Rows, then the matrix that takes each point to its nearest point in the smallest flat space through zero that holds them:
[[-4.27  0.62 -5.25]
 [-6.61  2.45 -6.13]]
Matrix:
[ 0.58 -0.40  0.30]
[-0.40  0.63  0.28]
[ 0.30  0.28  0.79]

[[6.66 0.75 7.66]]
Matrix:
[0.43 0.05 0.49]
[0.05 0.01 0.06]
[0.49 0.06 0.57]

[[ 6.67  2.06 -0.60]
 [ 0.67  0.34  5.39]]
Matrix:
[ 0.91  0.28 -0.01]
[ 0.28  0.09  0.02]
[-0.01  0.02  1.00]

[[ 3.41 -0.38 -6.38]]
Matrix:
[ 0.22 -0.02 -0.41]
[-0.02  0.00  0.05]
[-0.41  0.05  0.78]

[[ 5.23  7.19 -3.51]]
Matrix:
[ 0.30  0.41 -0.20]
[ 0.41  0.57 -0.28]
[-0.20 -0.28  0.13]

[[-1.34 -8.60  3.34]]
Matrix:
[ 0.02  0.13 -0.05]
[ 0.13  0.85 -0.33]
[-0.05 -0.33  0.13]

[[ 4.09  4.80 -7.90]]
Matrix:
[ 0.16  0.19 -0.32]
[ 0.19  0.23 -0.37]
[-0.32 -0.37  0.61]

[[-2.65  2.11 -7.05]
 [ 1.15 -4.28 -1.56]]
Matrix:
[ 0.17 -0.30  0.22]
[-0.30  0.89  0.08]
[ 0.22  0.08  0.94]

[[-4.51 -3.90 -6.23]
 [-7.51 -1.01 -3.88]]
Matrix:
[ 0.95 -0.17  0.14]
[-0.17  0.45  0.47]
[ 0.14  0.47  0.60]

[[0.81 2.41 6.73]]
Matrix:
[0.01 0.04 0.11]
[0.04 0.11 0.31]
[0.11 0.31 0.88]

[[ 5.89  7.55 -0.83]]
Matrix:
[ 0.38  0.48 -0.05]
[ 0.48  0.62 -0.07]
[-0.05 -0.07  0.01]

[[4.20 6.82 4.94]]
Matrix:
[0.20 0.32 0.23]
[0.32 0.53 0.38]
[0.23 0.38 0.28]

[[ 1.39  6.89 -8.96]
 [-3.50 -5.08 -2.32]]
Matrix:
[ 0.28  0.40  0.20]
[ 0.40  0.77 -0.11]
[ 0.20 -0.11  0.94]

[[ 0.50 -8.60 -6.71]
 [ 3.17 -6.39 -5.39]]
Matrix:
[ 0.99  0.07 -0.09]
[ 0.07  0.63  0.48]
[-0.09  0.48  0.38]

[[-4.76 -5.18  8.80]
 [-6.11  1.37 -7.10]]
Matrix:
[ 0.94  0.22  0.10]
[ 0.22  0.21 -0.34]
[ 0.10 -0.34  0.85]

[[-7.67  6.14 -0.31]]
Matrix:
[ 0.61 -0.49  0.02]
[-0.49  0.39 -0.02]
[ 0.02 -0.02  0.00]

[[ 2.36  5.99 -3.16]
 [ 3.19  7.62 -5.54]]
Matrix:
[ 0.11  0.29 -0.11]
[ 0.29  0.90  0.04]
[-0.11  0.04  0.99]

[[-5.79 -2.95 -7.15]
 [-5.04 -4.27 -3.06]]
Matrix:
[ 0.48  0.44  0.24]
[ 0.44  0.63 -0.20]
[ 0.24 -0.20  0.89]

[[ 4.47 -7.19  1.19]
 [ 1.98 -6.66  2.73]]
Matrix:
[ 0.71 -0.24 -0.38]
[-0.24  0.80 -0.32]
[-0.38 -0.32  0.49]

[[ 1.11 -6.53  4.08]
 [ 2.14 -3.44  1.94]]
Matrix:
[ 0.99 -0.06 -0.09]
[-0.06  0.71 -0.45]
[-0.09 -0.45  0.30]

[[-4.27  6.78  1.61]
 [-1.16 -3.56  3.25]]
Matrix:
[ 0.47 -0.23 -0.44]
[-0.23  0.90 -0.19]
[-0.44 -0.19  0.63]

[[ 6.98 -7.91  4.38]]
Matrix:
[ 0.37 -0.42  0.23]
[-0.42  0.48 -0.27]
[ 0.23 -0.27  0.15]

[[-1.44 -6.58 -2.42]]
Matrix:
[0.04 0.18 0.07]
[0.18 0.85 0.31]
[0.07 0.31 0.11]

[[ 6.88 -1.59 -3.18]]
Matrix:
[ 0.79 -0.18 -0.36]
[-0.18  0.04  0.08]
[-0.36  0.08  0.17]

[[-3.02 -8.84  2.41]]
Matrix:
[ 0.10  0.29 -0.08]
[ 0.29  0.84 -0.23]
[-0.08 -0.23  0.06]

[[5.67 0.00 6.15]
 [5.55 0.65 7.02]]
Matrix:
[ 0.74 -0.37  0.24]
[-0.37  0.48  0.34]
[ 0.24  0.34  0.78]

[[-6.99 -0.84 -0.08]
 [ 1.95  0.66  4.36]]
Matrix:
[ 0.99  0.12 -0.01]
[ 0.12  0.02  0.10]
[-0.01  0.10  0.99]

[[-2.60 -8.04 -5.25]]
Matrix:
[0.07 0.21 0.14]
[0.21 0.65 0.43]
[0.14 0.43 0.28]

[[-6.40  6.91  4.88]]
Matrix:
[ 0.36 -0.39 -0.28]
[-0.39  0.42  0.30]
[-0.28  0.30  0.21]

[[-8.26  0.04 -0.73]]
Matrix:
[0.99 0.00 0.09]
[0.00 0.00 0.00]
[0.09 0.00 0.01]

[[-2.31 -3.27  7.69]]
Matrix:
[ 0.07  0.10 -0.24]
[ 0.10  0.14 -0.33]
[-0.24 -0.33  0.79]

[[ 1.17  0.42 -7.91]
 [-1.58  1.22 -3.21]]
Matrix:
[ 0.80 -0.40 -0.05]
[-0.40  0.22 -0.10]
[-0.05 -0.10  0.99]

[[-8.27  5.90  0.47]]
Matrix:
[ 0.66 -0.47 -0.04]
[-0.47  0.34  0.03]
[-0.04  0.03  0.00]

[[7.92 1.60 2.94]]
Matrix:
[0.85 0.17 0.31]
[0.17 0.03 0.06]
[0.31 0.06 0.12]

[[ 3.42 -8.68 -1.47]]
Matrix:
[ 0.13 -0.33 -0.06]
[-0.33  0.84  0.14]
[-0.06  0.14  0.02]

[[ 3.13 -6.67  0.46]
 [ 4.43 -0.61 -3.43]]
Matrix:
[ 0.63 -0.20 -0.44]
[-0.20  0.89 -0.24]
[-0.44 -0.24  0.48]

[[-5.22  3.43  1.64]
 [ 7.29  2.48 -0.81]]
Matrix:
[ 0.97  0.03 -0.17]
[ 0.03  0.96  0.19]
[-0.17  0.19  0.07]

[[7.30 0.84 0.17]]
Matrix:
[0.99 0.11 0.02]
[0.11 0.01 0.00]
[0.02 0.00 0.00]

[[-7.36  1.99  0.98]
 [-8.36 -2.17  6.66]]
Matrix:
[ 0.92 -0.21 -0.17]
[-0.21  0.44 -0.45]
[-0.17 -0.45  0.64]

[[ 2.68 -1.81 -6.21]
 [ 7.68 -3.56  1.14]]
Matrix:
[ 0.82 -0.39  0.03]
[-0.39  0.19  0.07]
[ 0.03  0.07  0.99]

[[ 1.05 -3.68 -6.32]
 [ 3.67  1.89  6.42]]
Matrix:
[ 0.89 -0.27  0.14]
[-0.27  0.30  0.36]
[ 0.14  0.36  0.81]

[[-7.05  3.94 -5.15]
 [-1.20 -2.47 -6.10]]
Matrix:
[ 0.58 -0.42  0.25]
[-0.42  0.58  0.26]
[ 0.25  0.26  0.85]

[[-3.91  3.04 -2.14]
 [-1.34 -0.06  6.85]]
Matrix:
[ 0.68 -0.46 -0.07]
[-0.46  0.34 -0.10]
[-0.07 -0.10  0.99]

[[7.45 0.20 3.68]]
Matrix:
[0.80 0.02 0.40]
[0.02 0.00 0.01]
[0.40 0.01 0.20]

[[ 0.99 -1.10  6.65]]
Matrix:
[ 0.02 -0.02  0.14]
[-0.02  0.03 -0.16]
[ 0.14 -0.16  0.95]

[[-8.18  0.68 -2.61]
 [ 8.35 -0.69  2.02]]
Matrix:
[ 0.99 -0.08  0.00]
[-0.08  0.01 -0.01]
[ 0.00 -0.01  1.00]

[[-6.49 -0.50 -1.15]
 [-7.23 -0.04  5.87]]
Matrix:
[1.00 0.06 0.00]
[0.06 0.01 0.07]
[0.00 0.07 0.99]

[[-0.35  4.96  7.46]
 [-5.10  5.95  3.88]]
Matrix:
[ 0.75 -0.37  0.23]
[-0.37  0.47  0.34]
[ 0.23  0.34  0.79]

[[ 7.35 -1.18 -5.01]]
Matrix:
[ 0.67 -0.11 -0.46]
[-0.11  0.02  0.07]
[-0.46  0.07  0.31]

[[-8.48 -3.77 -7.66]]
Matrix:
[0.50 0.22 0.45]
[0.22 0.10 0.20]
[0.45 0.20 0.41]

[[-4.83 -3.43  8.89]
 [-5.85 -2.29  3.54]]
Matrix:
[ 0.95  0.21  0.05]
[ 0.21  0.11 -0.23]
[ 0.05 -0.23  0.94]

[[ 6.24  6.76 -0.15]]
Matrix:
[ 0.46  0.50 -0.01]
[ 0.50  0.54 -0.01]
[-0.01 -0.01  0.00]

[[-7.89 -0.70  0.80]
 [-5.60  4.02  3.78]]
Matrix:
[ 0.98  0.08 -0.11]
[ 0.08  0.67  0.46]
[-0.11  0.46  0.35]

[[-4.45 -3.10  6.43]]
Matrix:
[ 0.28  0.19 -0.40]
[ 0.19  0.14 -0.28]
[-0.40 -0.28  0.58]

[[ 3.52  2.46 -1.41]
 [ 6.92  3.52 -1.74]]
Matrix:
[ 0.99  0.07  0.09]
[ 0.07  0.62 -0.48]
[ 0.09 -0.48  0.39]

[[ 4.03 -6.32 -8.98]]
Matrix:
[ 0.12 -0.19 -0.26]
[-0.19  0.29  0.41]
[-0.26  0.41  0.59]

[[-0.34  6.54  0.46]
 [-1.05 -0.79  3.44]]
Matrix:
[ 0.09 -0.03 -0.28]
[-0.03  1.00 -0.01]
[-0.28 -0.01  0.91]

[[-7.86 -7.03 -8.46]
 [-3.57  5.31  3.74]]
Matrix:
[ 0.96 -0.13  0.15]
[-0.13  0.58  0.48]
[ 0.15  0.48  0.47]

[[-7.52 -2.41  0.53]]
Matrix:
[ 0.90  0.29 -0.06]
[ 0.29  0.09 -0.02]
[-0.06 -0.02  0.00]

[[-0.20  7.43 -0.37]
 [ 2.98  1.95  0.98]]
Matrix:
[ 0.89  0.01  0.31]
[ 0.01  1.00 -0.04]
[ 0.31 -0.04  0.11]

[[-5.00  5.75  5.61]
 [ 4.62 -3.09 -8.30]]
Matrix:
[ 0.28 -0.37 -0.26]
[-0.37  0.81 -0.13]
[-0.26 -0.13  0.90]

[[-3.94  5.00  5.39]
 [ 2.84  0.39  6.43]]
Matrix:
[ 0.68 -0.44  0.17]
[-0.44  0.41  0.23]
[ 0.17  0.23  0.91]

[[ 6.82 -2.87 -5.50]]
Matrix:
[ 0.55 -0.23 -0.44]
[-0.23  0.10  0.19]
[-0.44  0.19  0.36]

[[-7.37  5.67 -5.77]]
Matrix:
[ 0.45 -0.35  0.36]
[-0.35  0.27 -0.27]
[ 0.36 -0.27  0.28]

[[-2.03  6.28 -2.27]
 [ 1.58  7.74  2.94]]
Matrix:
[ 0.34 -0.04  0.47]
[-0.04  1.00  0.03]
[ 0.47  0.03  0.66]

[[-7.41  8.02  4.85]]
Matrix:
[ 0.38 -0.42 -0.25]
[-0.42  0.45  0.27]
[-0.25  0.27  0.16]

[[ 5.29  0.33  5.84]
 [ 3.04 -6.36  4.91]]
Matrix:
[ 0.46  0.12  0.48]
[ 0.12  0.98 -0.10]
[ 0.48 -0.10  0.57]

[[ 1.69  3.20 -6.53]
 [-5.12  0.76  0.98]]
Matrix:
[ 0.95 -0.19 -0.10]
[-0.19  0.27 -0.40]
[-0.10 -0.40  0.78]

[[ 6.73  0.10 -5.24]]
Matrix:
[ 0.62  0.01 -0.48]
[ 0.01  0.00 -0.01]
[-0.48 -0.01  0.38]

[[-5.60 -7.85 -3.80]
 [ 6.38 -1.00  0.02]]
Matrix:
[ 1.00 -0.03  0.06]
[-0.03  0.84  0.36]
[ 0.06  0.36  0.16]

[[ 4.63 -3.76 -1.99]
 [ 8.14 -4.63  0.16]]
Matrix:
[ 0.79 -0.36  0.19]
[-0.36  0.39  0.33]
[ 0.19  0.33  0.82]

[[-3.49  2.93 -6.34]
 [-1.20  0.27 -3.90]]
Matrix:
[ 0.31 -0.43  0.18]
[-0.43  0.74  0.11]
[ 0.18  0.11  0.95]

[[-6.56  6.71 -4.86]]
Matrix:
[ 0.39 -0.39  0.29]
[-0.39  0.40 -0.29]
[ 0.29 -0.29  0.21]

[[-4.06 -7.78 -3.02]
 [-1.26 -4.78 -7.39]]
Matrix:
[ 0.30  0.43 -0.16]
[ 0.43  0.74  0.10]
[-0.16  0.10  0.96]

[[ 2.88 -4.43  6.62]]
Matrix:
[ 0.12 -0.18  0.27]
[-0.18  0.27 -0.41]
[ 0.27 -0.41  0.61]

[[-5.18 -3.63 -0.40]
 [-8.22  0.06  1.44]]
Matrix:
[ 0.97  0.05 -0.15]
[ 0.05  0.89  0.31]
[-0.15  0.31  0.14]

[[ 0.72 -1.72  7.98]]
Matrix:
[ 0.01 -0.02  0.09]
[-0.02  0.04 -0.20]
[ 0.09 -0.20  0.95]

[[ 2.99  2.30  8.72]
 [ 5.47 -2.58  3.20]]
Matrix:
[ 0.68 -0.41  0.22]
[-0.41  0.47  0.28]
[ 0.22  0.28  0.85]

[[4.92 6.30 1.65]]
Matrix:
[0.36 0.47 0.12]
[0.47 0.60 0.16]
[0.12 0.16 0.04]

[[7.47 1.41 1.51]]
Matrix:
[0.93 0.18 0.19]
[0.18 0.03 0.04]
[0.19 0.04 0.04]

[[ 8.43 -8.37  7.88]]
Matrix:
[ 0.35 -0.35  0.33]
[-0.35  0.34 -0.32]
[ 0.33 -0.32  0.31]

[[-8.78  1.55 -7.72]]
Matrix:
[ 0.55 -0.10  0.49]
[-0.10  0.02 -0.09]
[ 0.49 -0.09  0.43]

[[ 0.02 -3.16 -7.32]
 [-5.88 -0.09  6.99]]
Matrix:
[ 0.81  0.36 -0.16]
[ 0.36  0.32  0.29]
[-0.16  0.29  0.87]

[[-2.13  8.31 -1.88]]
Matrix:
[ 0.06 -0.23  0.05]
[-0.23  0.90 -0.20]
[ 0.05 -0.20  0.05]

[[-5.24 -1.94  8.02]]
Matrix:
[ 0.29  0.11 -0.44]
[ 0.11  0.04 -0.16]
[-0.44 -0.16  0.67]

[[-3.27  5.30  7.52]]
Matrix:
[ 0.11 -0.18 -0.26]
[-0.18  0.29  0.42]
[-0.26  0.42  0.59]

[[6.63 6.65 1.68]]
Matrix:
[0.48 0.48 0.12]
[0.48 0.49 0.12]
[0.12 0.12 0.03]

[[-7.10  8.05  0.33]
 [-3.83  5.21 -0.12]]
Matrix:
[ 0.85 -0.11 -0.33]
[-0.11  0.91 -0.26]
[-0.33 -0.26  0.24]

[[ 4.60 -2.59  7.29]]
Matrix:
[ 0.26 -0.15  0.41]
[-0.15  0.08 -0.23]
[ 0.41 -0.23  0.66]

[[ 4.90 -0.73 -8.37]
 [ 2.40 -5.86 -5.88]]
Matrix:
[ 0.29  0.14 -0.43]
[ 0.14  0.97  0.08]
[-0.43  0.08  0.74]
